Below are the code and all the weights of a small trained network. Each question names an input and a class and asks about switching units off, where a switched-off unit gives its printed mean instead of its output.

import numpy as np


def w(rows, s, z=0):
    codes = np.array(rows[::2]) - 128.0
    scale = np.full(codes.shape[1], s)
    scale[-1] = z or s
    return codes * scale


def f(y):
    return np.maximum(y, 0)


def log_softmax(a):
    a = a - a.max(-1, keepdims=True)
    return a - np.log(np.exp(a).sum(-1, keepdims=True))


def net(x, mask):
    res = np.array(x, float).reshape(1, 3) / 4 @ E
    y = f(res @ A[0][:, :-1].T + A[0][:, -1])
    res = res + np.where(mask, y, B[0][:, -1]) @ B[0][:, :-1]
    return log_softmax(res[-1] @ U[:, :-1].T + U[:, -1])


A, B = {}, {}
E = w([
[34,148,208,87,78,83,174],'x0',
[73,152,103,166,224,209,182],'x1',
[84,3,156,140,136,156,62],'x2',
],0.015)
A[0] = w([
[241,115,107,151,89,133,70,228],'neuron 0',
[63,152,146,96,117,130,188,140],'neuron 1',
[249,163,134,148,99,97,144,249],'neuron 2',
[205,169,81,148,136,131,131,221],'neuron 3',
[158,94,79,183,143,169,59,168],'neuron 4',
[118,134,54,177,221,156,124,125],'neuron 5',
[22,162,133,149,149,157,162,80],'neuron 6',
[174,213,98,170,116,148,164,253],'neuron 7',
[109,94,218,82,39,50,138,176],'neuron 8',
[161,122,97,146,154,202,123,122],'neuron 9',
[138,238,135,83,110,97,199,189],'neuron 10',
[66,80,179,140,145,159,151,115],'neuron 11',
[122,144,199,102,104,97,161,150],'neuron 12',
[61,148,165,122,193,144,181,107],'neuron 13',
[121,166,84,201,201,223,192,185],'neuron 14',
[127,219,155,101,116,91,188,181],'neuron 15',
[186,108,86,137,134,122,100,182],'neuron 16',
[176,92,141,112,149,120,40,218],'neuron 17',
[89,40,186,133,128,202,44,168],'neuron 18',
],0.014,0.0078)
B[0] = w([
[222,123,165,18,102,55,180,234],'neuron 0',
[178,119,108,201,40,201,69,192],'neuron 1',
[101,196,115,5,58,39,192,229],'neuron 2',
[104,194,174,67,168,55,208,210],'neuron 3',
[143,59,157,65,212,122,145,216],'neuron 4',
[29,142,144,174,232,143,94,206],'neuron 5',
[217,115,161,237,72,199,139,191],'neuron 6',
[92,239,148,75,147,180,190,220],'neuron 7',
[29,113,153,135,76,66,16,252],'neuron 8',
[80,97,157,108,221,153,123,183],'neuron 9',
[158,192,59,34,81,202,64,239],'neuron 10',
[157,47,149,246,145,141,96,191],'neuron 11',
[99,115,83,115,101,128,25,191],'neuron 12',
[219,122,113,209,58,255,126,193],'neuron 13',
[63,162,147,155,222,207,162,239],'neuron 14',
[141,181,62,99,81,163,58,221],'neuron 15',
[218,115,147,58,158,72,139,193],'neuron 16',
[96,40,167,43,101,73,164,212],'neuron 17',
[171,15,151,195,167,139,146,243],'neuron 18',
],0.008,0.024)
U = w([
[141,193,100,88,92,37,219,242],'0',
[194,43,159,97,106,77,161,190],'1',
[82,161,31,93,81,95,65,81],'2',
[3,71,182,173,110,77,68,248],'3',
[55,232,172,128,161,147,170,70],'4',
[84,55,95,154,213,131,153,7],'5',
[184,185,76,155,101,204,117,51],'6',
[187,64,129,227,89,146,144,123],'7',
],0.012,0.002)

Each question gives the input, the list of numbers given to net, and the class t.
The units are the neurons (one row each of A and B). Each row of codes is followed by its name. A weight is (code - 128) times the scale printed after its matrix; where a second scale follows, it is the last column's (A, B and U).
mask holds one flag per neuron, in row order. A switched-off neuron (its flag False) gives its mean, the last column of its row in B, instead of its output. The means were averaged over made-up inputs and are rounded, as every weight is.
A unit's drop is (log p(t) with every unit on - log p(t) with that unit switched off) / (log p(t) with every unit on - log p(t) with every unit switched off).
The circuit of an input: a set's keep is (log p(t) with only the set's units on - log p(t) with every unit switched off) / (log p(t) with every unit on - log p(t) with every unit switched off). Starting from the 12 units with the biggest drops (on a tie, the unit counted first), units are removed one at a time, each time the one whose removal leaves the highest keep (on an exact tie, the one counted first), for as long as the keep stays at least 0.8.
units of the circuit, in order: the units of the circuit, biggest drop first
top k neurons: the k neurons with the biggest drops, biggest first
drop when u is switched off: that unit's drop, to one decimal
input [1,0,-1], class 2: units of the circuit, in order => neuron 14; neuron 0
input [0,-7,-1], class 0: units of the circuit, in order => neuron 2
input [-7,1,-6], class 4: top 2 neurons => neuron 14; neuron 5
input [1,8,6], class 7: top 3 neurons => neuron 6; neuron 13; neuron 11
input [0,6,3], class 5: top 3 neurons => neuron 14; neuron 5; neuron 9
input [-6,0,-2], class 0: top 3 neurons => neuron 0; neuron 2; neuron 16
input [-8,4,1], class 5: top 3 neurons => neuron 4; neuron 9; neuron 10
input [-8,1,-4], class 4: drop when neuron 5 is switched off => 0.8
input [-5,1,2], class 5: drop when neuron 5 is switched off => 0.4
input [0,7,1], class 5: drop when neuron 5 is switched off => 0.7
